Below are the code and all the weights of a small trained network. Each question names an input and a class and asks about switching units off, where a switched-off unit gives its printed mean instead of its output.

import numpy as np


def w(rows, s, z=0):
    codes = np.array(rows[::2]) - 128.0
    scale = np.full(codes.shape[1], s)
    scale[-1] = z or s
    return codes * scale


def f(y):
    return np.maximum(y, 0)


def log_softmax(a):
    a = a - a.max(-1, keepdims=True)
    return a - np.log(np.exp(a).sum(-1, keepdims=True))


def net(x, mask):
    res = np.array(x, float).reshape(1, 4) / 4 @ E
    y = f(res @ A[0][:, :-1].T + A[0][:, -1])
    res = res + np.where(mask, y, B[0][:, -1]) @ B[0][:, :-1]
    return log_softmax(res[-1] @ U[:, :-1].T + U[:, -1])


A, B = {}, {}
E = w([
[58,27,48,181],'x0',
[214,104,137,190],'x1',
[72,222,111,246],'x2',
[116,48,222,194],'x3',
],0.011)
A[0] = w([
[122,112,6,124,150],'N0',
[191,141,90,114,134],'N1',
[130,170,95,131,85],'N2',
[121,79,68,106,175],'N3',
[164,86,134,157,135],'N4',
[133,151,134,140,125],'N5',
[121,110,92,199,107],'N6',
[149,140,149,138,141],'N7',
[90,167,122,157,17],'N8',
[113,98,130,112,51],'N9',
[137,64,167,124,161],'N10',
[81,110,122,189,139],'N11',
[85,68,131,95,79],'N12',
[120,106,167,103,132],'N13',
[108,201,128,104,165],'N14',
[38,134,125,153,153],'N15',
[114,116,147,164,58],'N16',
[112,198,124,97,140],'N17',
[113,202,128,101,138],'N18',
[109,180,146,103,60],'N19',
[113,109,79,91,223],'N20',
[115,78,186,105,122],'N21',
[124,99,27,76,180],'N22',
[161,207,105,159,254],'N23',
[97,106,95,187,75],'N24',
[159,205,91,157,228],'N25',
],0.017,0.0045)
B[0] = w([
[76,33,140,27,241],'N0',
[128,158,138,108,195],'N1',
[113,104,106,159,175],'N2',
[64,76,126,131,225],'N3',
[150,129,100,176,211],'N4',
[118,100,125,114,157],'N5',
[99,51,163,144,224],'N6',
[142,152,118,103,170],'N7',
[134,168,153,138,180],'N8',
[98,95,118,100,159],'N9',
[136,143,106,193,238],'N10',
[174,107,209,98,236],'N11',
[74,89,133,112,212],'N12',
[156,106,94,192,184],'N13',
[96,163,11,140,220],'N14',
[132,148,158,159,231],'N15',
[155,159,173,74,177],'N16',
[109,165,108,155,216],'N17',
[98,161,86,139,218],'N18',
[105,148,122,140,181],'N19',
[132,126,176,93,217],'N20',
[146,111,110,184,220],'N21',
[151,137,170,57,255],'N22',
[73,104,85,99,248],'N23',
[124,58,164,183,218],'N24',
[61,109,105,127,241],'N25',
],0.012)
U = w([
[136,244,159,68,198],'0',
[86,104,60,205,189],'1',
[86,117,79,112,2],'2',
[230,172,176,213,96],'3',
[117,15,255,119,143],'4',
],0.012,0.0091)

Each question gives the input, the list of numbers given to net, and the class t.
The units are the neurons (one row each of A and B). Each row of codes is followed by its name. A weight is (code - 128) times the scale printed after its matrix; where a second scale follows, it is the last column's (A, B and U).
mask holds one flag per neuron, in row order. A switched-off neuron (its flag False) gives its mean, the last column of its row in B, instead of its output. The means were averaged over made-up inputs and are rounded, as every weight is.
A unit's drop is (log p(t) with every unit on - log p(t) with that unit switched off) / (log p(t) with every unit on - log p(t) with every unit switched off).
The circuit of an input: a set's keep is (log p(t) with only the set's units on - log p(t) with every unit switched off) / (log p(t) with every unit on - log p(t) with every unit switched off). Starting from the 12 units with the biggest drops (on a tie, the unit counted first), units are removed one at a time, each time the one whose removal leaves the highest keep (on an exact tie, the one counted first), for as long as the keep stays at least 0.8.
circuit, biggest first: the units of the circuit, biggest drop first
top k neurons: the k neurons with the biggest drops, biggest first
drop of u: that unit's drop, to one decimal
input [0,5,4,-7], class 2: top neuron : (N0)
input [-8,-3,-3,4], class 1: top 2 neurons : (N11 N22)
input [-7,6,2,1], class 2: circuit, biggest first : (N23 N24)
input [4,-8,2,-7], class 2: circuit, biggest first : (N14 N0)
input [-6,4,-5,-1], class 0: circuit, biggest first : (N24 N6)
input [-1,8,1,3], class 1: top 4 neurons : (N22 N0 N20 N4)
input [1,5,-1,8], class 3: top 2 neurons : (N0 N10)
input [-5,3,-1,1], class 1: top 2 neurons : (N22 N11)
input [4,-8,6,-8], class 2: drop of N0 : 0.7
input [-8,-1,-3,1], class 1: drop of N16 : 0.1
input [-8,-2,-6,2], class 3: drop of N0 : 0.1
